How the points are linked:
q789: bo>q331, pu>q926
q984: bo>q310, pu>q852
q672: bo>q926, pu>q331
q43: bo>q651, pu>q598
q651: bo>q486, pu>q793
q243: bo>q43, pu>q892
q954: bo>q793, pu>q486
q916: bo>q595, pu>q416
q504: bo>q223, pu>q465
q331: bo>q558, pu>q672
q310: bo>q572, pu>q232
q995: bo>q472, pu>q427
q465: bo>q916, pu>q504
q427: bo>q954, pu>q995
q588: bo>q465, pu>q223
q416: bo>q504, pu>q916
q470: bo>q984, pu>q882
q486: bo>q995, pu>q954
q472: bo>q807, pu>q358
q882: bo>q789, pu>q470
q807: bo>q232, pu>q572
q558: bo>q416, pu>q595
q793: bo>q598, pu>q651
q598: bo>q892, pu>q43
q232: bo>q852, pu>q310
q892: bo>q588, pu>q243
q852: bo>q882, pu>q984
q595: bo>q672, pu>q558
q223: bo>q243, pu>q588
q926: bo>q470, pu>q789
q358: bo>q427, pu>q472
q572: bo>q358, pu>q807

In the rows, 25 means zero.

Which point is each row?
[ 19,  37,  39,  31,  27,  20,  25,  26,  20,  40,  11,  28,  12,  32,  19,  31,  19,  18,  36,  26,  14,  23,   9,  27,  25,  19,  40,  31,  31] -> q310
[ 24,  34,  30,  30,  21,  22,  24,  21,  20,  23,  10,  32,  24,  35,  19,  40,  16,  11,  38,  22,  11,  15,   7,  23,  22,  24,  32,  33,  20] -> q984
[ 14,  22,  15,  37,  21,  15,  20,  33,   7,  10,  33,  24,  38,  21,  17,  14,  29,  21,  29,  23,  38,  32,  23,  20,  19,  32,  30,  21,  27] -> q892
[ 24,  33,  29,  30,  21,  23,  25,  22,  21,  23,   8,  31,  24,  35,  20,  38,  16,  12,  38,  22,  10,  14,   8,  22,  22,  24,  33,  32,  20] -> q984
[ 22,  23,  22,  40,  27,  27,  13,  40,  17,  19,  32,  29,  38,  23,  18,  18,  34,  25,  30,  22,  48,  31,  27,  23,  27,  32,  39,  20,  28] -> q588
[ 21,  38,  40,  31,  26,  17,  23,  25,  21,  39,  12,  27,  13,  32,  18,  29,  19,  17,  36,  26,  13,  21,   8,  27,  25,  19,  42,  31,  30] -> q310
[ 15,  25,  22,   8,  27,  18,  35,  14,  28,  22,  22,  10,  18,  17,  31,  20,  14,  37,   7,  28,  29,  29,  31,  33,  23,  37,  12,  20,  28] -> q954
[ 47,  11,  22,  26,  28,  41,  28,  28,  40,  27,  40,  34,  26,  26,  28,  28,  34,  23,  23,  31,  22,  20,  38,  28,  35,  22,  18,  25,  32] -> q595
[ 17,  30,  32,   6,  34,  21,  35,  20,  32,  28,  25,  14,   7,  16,  34,  20,  21,  41,  18,  31,  14,  28,  31,  28,  28,  30,  24,  26,  23] -> q807
[ 25,  33,  32,  36,  17,  24,  26,  25,  18,  26,  13,  42,  23,  39,  21,  36,  20,  16,  36,  20,  11,  22,   9,  20,  19,  14,  27,  27,  23] -> q651

Start at a row and follow the symbols one at a time.
Answer with the point's row; about right is enough.
[ 14,  28,  16,  41,  27,  26,  18,  37,  16,  23,  34,  30,  34,  17,  22,  15,  39,  24,  27,  23,  43,  28,  21,  24,  27,  32,  40,  17,  34]
pu -> [ 46,  14,  21,  22,  19,  33,  23,  15,  37,  25,  35,  32,  28,  36,  36,  29,  25,  17,  23,  29,  21,  11,  35,  26,  29,  16,   7,  26,  23]
bo -> [ 44,  24,  27,  21,  14,  25,  30,  18,  34,  18,  28,  35,  34,  42,  26,  38,  14,  21,  28,  26,  13,  19,  26,  20,  22,  15,  13,  25,  23]
bo -> [ 35,  28,  27,  28,  20,  19,  30,  24,  24,  23,  21,  34,  29,  49,  25,  43,  16,  15,  34,  23,  13,  22,  11,  25,  19,  21,  12,  30,  19]
pu -> [ 15,  35,  13,  28,  22,  10,  30,  26,  11,  15,  25,  11,  38,  25,  21,  15,  19,  33,  21,  18,  36,  33,  23,  25,  12,  35,  19,  18,  26]
pu -> [ 33,  26,  27,  29,  21,  19,  29,  21,  22,  23,  20,  33,  30,  48,  27,  41,  16,  15,  34,  23,  13,  22,  11,  24,  19,  20,  12,  32,  20]
pu -> [ 15,  35,  12,  28,  22,  12,  28,  25,  11,  17,  26,  10,  38,  26,  20,  16,  21,  32,  22,  17,  36,  32,  23,  24,  12,  37,  20,  18,  27]
bo -> [ 12,  27,  11,  34,  27,  18,  23,  35,  10,  15,  28,  21,  39,  15,  12,  20,  28,  23,  25,  20,  39,  36,  21,  26,  16,  32,  35,  19,  21]
pu -> [ 46,  24,  28,  18,  15,  25,  31,  19,  33,  18,  28,  35,  34,  41,  26,  39,  14,  20,  28,  25,  14,  19,  28,  22,  22,  15,  10,  25,  21]
pu -> [ 11,  27,  11,  31,  27,  16,  22,  36,  11,  15,  26,  20,  39,  15,  12,  19,  29,  24,  24,  20,  38,  35,  20,  25,  16,  34,  34,  20,  18]
bo -> [ 15,  28,  15,  41,  28,  26,  18,  35,  17,  23,  35,  27,  35,  18,  19,  15,  40,  23,  27,  25,  42,  27,  20,  23,  27,  30,  39,  17,  34]
bo -> [ 27,  22,  25,  35,  21,  36,  16,  37,  22,  29,  41,  28,  31,  12,  25,  14,  40,  20,  30,  28,  43,  30,  34,  22,  29,  29,  38,  26,  31]
bo -> [ 32,  15,  27,  26,  28,  41,  13,  34,  40,  31,  39,  31,  33,  20,  26,  20,  37,  28,  29,  31,  38,  32,  38,  25,  36,  23,  24,  21,  30]
bo -> [ 42,  10,  20,  21,  26,  43,  27,  29,  37,  25,  35,  28,  33,  28,  36,  27,  38,  25,  26,  28,  29,  25,  39,  24,  38,  19,  14,  30,  31]
bo -> [ 45,  14,  14,  21,  24,  35,  28,  17,  36,  25,  31,  35,  32,  37,  27,  30,  24,  18,  26,  29,  21,  18,  40,  20,  33,  23,   7,  24,  26]
pu -> [ 24,  22,  20,  40,  26,  26,  12,  41,  16,  21,  30,  30,  37,  23,  16,  18,  33,  24,  28,  22,  50,  31,  27,  24,  25,  33,  40,  20,  27]
pu -> [ 46,  15,  14,  21,  25,  35,  27,  18,  35,  26,  31,  35,  33,  35,  27,  29,  23,  17,  26,  28,  21,  19,  38,  21,  34,  24,   7,  24,  26]
bo -> [ 44,  12,  18,  24,  15,  21,  27,  20,  26,  19,  29,  30,  33,  41,  22,  37,  19,  17,  31,  25,  12,  12,  25,  23,  22,  17,  11,  22,  28]
pu -> [ 12,  23,  17,  36,  21,  17,  22,  32,   8,   8,  33,  25,  39,  22,  17,  12,  29,  22,  29,  23,  38,  32,  24,  19,  18,  33,  29,  20,  28]
bo -> [ 23,  23,  22,  41,  26,  27,  12,  41,  16,  19,  31,  29,  37,  23,  15,  19,  33,  24,  29,  20,  48,  29,  25,  26,  25,  33,  40,  21,  26]
bo -> [ 22,  20,  26,  39,  28,  40,  16,  36,  25,  35,  35,  30,  41,  19,  20,  20,  45,  21,  31,  25,  41,  30,  34,  22,  26,  25,  34,  27,  34]
pu -> [ 44,  12,  19,  23,  25,  42,  26,  29,  38,  26,  35,  28,  33,  27,  35,  30,  39,  25,  25,  28,  29,  24,  41,  24,  37,  19,  14,  29,  31]
pu -> [ 23,  21,  26,  37,  29,  41,  16,  36,  26,  35,  34,  31,  41,  19,  22,  20,  44,  24,  32,  24,  40,  28,  35,  22,  28,  26,  34,  28,  34]
pu -> [ 43,  10,  21,  22,  25,  42,  25,  30,  36,  26,  36,  28,  34,  27,  35,  28,  37,  25,  27,  26,  28,  25,  42,  23,  37,  21,  13,  30,  31]
